Below is a small trained network, with its code and all its weights. Each question gives an input and a target symbol and asks what happens when units are switched off, that is, made to give their printed mean instead of their output.

import numpy as np


def w(rows, s, z=0):
    codes = np.array(rows[::2]) - 128.0
    scale = np.full(codes.shape[1], s)
    scale[-1] = z or s
    return codes * scale


def norm(h):
    return h / np.sqrt((h * h).mean(-1, keepdims=True) + 1e-5)


def f(y):
    return np.maximum(y, 0)


def softmax(a):
    e = np.exp(a - a.max(-1, keepdims=True))
    return e / e.sum(-1, keepdims=True)


def log_softmax(a):
    a = a - a.max(-1, keepdims=True)
    return a - np.log(np.exp(a).sum(-1, keepdims=True))


def net(x, mask):
    ids = ['βγεηθμξπψ'.index(c) for c in x.split()]
    T = len(ids)
    res = E[ids] + P[:T]
    u = 0
    for l in range(3):
        r = norm(res)
        for j in range(2):
            rows = slice(3 * j, 3 * j + 3)
            q, k, v = (r @ M[l][rows].T for M in (Q, K, V))
            z = softmax(np.where(np.tri(T) > 0, q @ k.T / 3**0.5, -1e9)) @ v
            o = O[l][rows]
            res = res + np.where(mask[u + j], z, o[:, -1]) @ o[:, :-1]
        u += 2
        y = f(norm(res) @ A[l][:, :-1].T + A[l][:, -1])
        res = res + np.where(mask[u : u + 4], y, B[l][:, -1]) @ B[l][:, :-1]
        u += 4
    return log_softmax(norm(res)[-1] @ U[:, :-1].T + U[:, -1])


Q, K, V, O, A, B = {}, {}, {}, {}, {}, {}
E = w([
[41,146,179,144,120],'β',
[82,114,99,67,132],'γ',
[106,60,143,100,166],'ε',
[34,143,170,135,111],'η',
[85,120,84,136,173],'θ',
[7,124,112,170,124],'μ',
[58,61,178,75,143],'ξ',
[113,165,151,93,185],'π',
[126,59,189,109,158],'ψ',
],0.013)
P = w([
[139,130,56,120,150],'0',
[169,184,123,162,137],'1',
[186,119,162,172,71],'2',
[140,141,80,135,254],'3',
[236,116,200,67,171],'4',
[91,154,27,218,151],'5',
[92,92,152,114,227],'6',
],0.0074)
Q[0] = w([
[144,126,147,128,156],'0.h1',
[174,105,202,105,2],'0.h1',
[243,119,116,122,136],'0.h1',
[176,206,119,79,146],'0.h2',
[119,197,105,75,161],'0.h2',
[195,117,209,76,146],'0.h2',
],0.0084)
K[0] = w([
[123,72,108,101,181],'0.h1',
[61,102,66,98,171],'0.h1',
[92,164,124,120,165],'0.h1',
[139,234,183,132,191],'0.h2',
[144,102,215,179,117],'0.h2',
[119,121,118,122,255],'0.h2',
],0.0099)
V[0] = w([
[153,102,139,138,248],'0.h1',
[164,101,161,156,76],'0.h1',
[150,171,116,111,104],'0.h1',
[91,109,98,102,125],'0.h2',
[187,144,114,74,106],'0.h2',
[100,78,123,94,117],'0.h2',
],0.011)
O[0] = w([
[220,128,125,136,91,254],'0.h1',
[171,134,107,189,166,43],'0.h1',
[95,147,92,36,124,39],'0.h1',
[179,147,107,3,121,213],'0.h2',
[106,184,65,70,129,18],'0.h2',
[175,130,89,142,214,211],'0.h2',
],0.0061,0.0052)
A[0] = w([
[131,3,156,174,93,102],'0.n1',
[59,163,82,101,214,7],'0.n2',
[100,238,66,155,106,79],'0.n3',
[130,33,109,119,175,82],'0.n4',
],0.006,0.0021)
B[0] = w([
[174,113,102,117,65,241],'0.n1',
[59,80,101,130,139,187],'0.n2',
[203,254,170,102,172,141],'0.n3',
[116,177,70,233,150,253],'0.n4',
],0.0067,0.0035)
Q[1] = w([
[178,202,41,101,90],'1.h1',
[186,105,221,16,188],'1.h1',
[203,58,94,160,111],'1.h1',
[142,143,12,194,188],'1.h2',
[178,41,129,71,100],'1.h2',
[185,162,71,162,253],'1.h2',
],0.0062)
K[1] = w([
[74,187,123,27,42],'1.h1',
[142,129,109,28,205],'1.h1',
[109,108,201,142,125],'1.h1',
[128,93,164,175,18],'1.h2',
[139,106,127,221,243],'1.h2',
[167,142,254,114,44],'1.h2',
],0.0069)
V[1] = w([
[136,37,115,184,51],'1.h1',
[56,102,51,124,196],'1.h1',
[156,28,9,155,163],'1.h1',
[180,188,169,91,166],'1.h2',
[130,162,255,156,42],'1.h2',
[60,168,107,131,84],'1.h2',
],0.0052)
O[1] = w([
[147,59,61,135,67,150],'1.h1',
[152,64,178,117,114,176],'1.h1',
[83,50,1,200,156,252],'1.h1',
[213,186,155,118,184,124],'1.h2',
[106,138,240,104,55,92],'1.h2',
[113,91,127,89,67,53],'1.h2',
],0.006,0.003)
A[1] = w([
[124,20,83,22,140,250],'1.n1',
[83,254,28,167,75,202],'1.n2',
[52,94,216,86,172,129],'1.n3',
[69,155,128,139,74,1],'1.n4',
],0.0046,0.00089)
B[1] = w([
[106,245,119,253,153,252],'1.n1',
[221,121,186,134,118,164],'1.n2',
[194,112,49,123,209,202],'1.n3',
[159,110,173,171,80,141],'1.n4',
],0.0061,0.0033)
Q[2] = w([
[185,156,116,160,82],'2.h1',
[148,159,246,62,75],'2.h1',
[38,157,80,187,255],'2.h1',
[72,128,77,200,62],'2.h2',
[140,231,199,115,169],'2.h2',
[146,210,96,108,71],'2.h2',
],0.0066)
K[2] = w([
[182,72,170,254,48],'2.h1',
[71,46,101,139,73],'2.h1',
[168,202,154,95,251],'2.h1',
[54,121,134,168,149],'2.h2',
[129,173,170,97,118],'2.h2',
[119,125,224,101,83],'2.h2',
],0.0069)
V[2] = w([
[109,187,197,146,164],'2.h1',
[195,95,172,233,78],'2.h1',
[170,175,188,169,197],'2.h1',
[153,72,156,174,27],'2.h2',
[95,114,103,133,113],'2.h2',
[136,134,254,111,152],'2.h2',
],0.0066)
O[2] = w([
[228,33,144,91,254,114],'2.h1',
[162,152,96,151,167,160],'2.h1',
[128,65,74,43,219,243],'2.h1',
[129,144,161,91,163,51],'2.h2',
[95,178,92,15,100,132],'2.h2',
[94,159,196,201,120,4],'2.h2',
],0.0051,0.0032)
A[2] = w([
[175,150,121,50,87,2],'2.n1',
[166,188,120,1,179,215],'2.n2',
[103,157,50,104,164,129],'2.n3',
[171,54,152,229,100,116],'2.n4',
],0.0064,0.0026)
B[2] = w([
[86,75,101,128,205,131],'2.n1',
[153,96,196,30,118,228],'2.n2',
[74,107,188,129,111,242],'2.n3',
[121,59,149,116,1,253],'2.n4',
],0.0077,0.0037)
U = w([
[62,131,197,180,143,88],'β',
[152,107,146,4,199,178],'γ',
[254,105,108,170,156,92],'ε',
[54,91,140,151,110,46],'η',
[152,142,53,129,105,153],'θ',
[96,108,90,45,47,195],'μ',
[112,130,69,152,156,99],'ξ',
[194,190,217,93,103,252],'π',
[141,139,112,188,173,105],'ψ',
],0.0076,0.002)

Each question gives the input, a string of symbols that net reads in full, and the target symbol t.
The units are the heads (3 rows each of Q, K, V and O) and the neurons (one row each of A and B). Each row of codes is followed by its name. A weight is (code - 128) times the scale printed after its matrix; where a second scale follows, it is the last column's (O, A, B and U).
mask holds one flag per unit, layer by layer, with each layer's heads first. A switched-off unit (its flag False) gives its mean, the last column of its rows in O or B, instead of its output. The means were averaged over made-up inputs and are rounded, as every weight is.
A unit's drop is (log p(t) with every unit on - log p(t) with that unit switched off) / (log p(t) with every unit on - log p(t) with every unit switched off).
The circuit of an input: a set's keep is (log p(t) with only the set's units on - log p(t) with every unit switched off) / (log p(t) with every unit on - log p(t) with every unit switched off). Starting from the 12 units with the biggest drops (on a tie, the unit counted first), units are removed one at a time, each time the one whose removal leaves the highest keep (on an exact tie, the one counted first), for as long as the keep stays at least 0.8.
units of the circuit, in order: the units of the circuit, biggest drop first
unit that matters most: the unit with the biggest drop
k most important neurons: the k neurons with the biggest drops, biggest first
top k neurons in layer l: the k neurons of layer l with the biggest drops, biggest first
heads that matter: for each layer, one digit per head in row order, 1 if its drop is at least 0.15 and else 0, layers parted by /
drop of u: that unit's drop, to one decimal
input ξ ε θ β β, target ε: unit that matters most -> 0.h2
input γ ε η, target γ: heads that matter -> 01 / 10 / 10
input π π π γ γ μ, target π: heads that matter -> 11 / 11 / 00
input η ε γ γ π ψ, target γ: units of the circuit, in order -> (0.h2 2.h1)
input η ψ γ ψ π ξ, target γ: units of the circuit, in order -> (0.h2 2.h1)
input β η γ, target β: units of the circuit, in order -> (0.h1 1.n1 1.h1)
input ξ β η, target ε: heads that matter -> 01 / 11 / 10
input ε β η, target ε: units of the circuit, in order -> (1.h2 2.h1 1.h1)
input θ β γ β ε β, target γ: heads that matter -> 11 / 00 / 00
input θ π γ ψ ε θ, target γ: heads that matter -> 01 / 00 / 00
input θ ξ π θ π η β, target γ: heads that matter -> 00 / 00 / 10
input ε ξ ψ ε ξ, target ε: heads that matter -> 10 / 00 / 00
input γ π π ξ ε π, target π: heads that matter -> 01 / 00 / 00
input ξ β π π π π η, target γ: unit that matters most -> 2.h1
input β ε γ ξ θ θ, target γ: 2 most important neurons -> (0.n3 2.n2)
input γ π γ θ ε ψ, target γ: heads that matter -> 01 / 10 / 10
input θ η γ ψ γ π, target γ: heads that matter -> 00 / 00 / 00
input γ β γ, target γ: heads that matter -> 01 / 10 / 10
input γ η ε, target γ: 2 most important neurons -> (2.n2 0.n2)
input γ π π γ γ η, target π: unit that matters most -> 0.n3
input η η ε ψ ξ, target ε: top 2 neurons in layer 2 -> (2.n3 2.n2)
input β μ γ ψ ε π, target γ: top 2 neurons in layer 0 -> (0.n4 0.n1)
input ε γ π γ β γ, target π: drop of 0.h2 -> 0.2
input π β ε, target π: drop of 1.n2 -> 0.0
input γ ξ ε, target γ: drop of 0.n2 -> 0.2
input γ π γ, target γ: drop of 2.n4 -> 0.1
input β θ γ, target β: top neuron in layer 1 -> (1.n1)
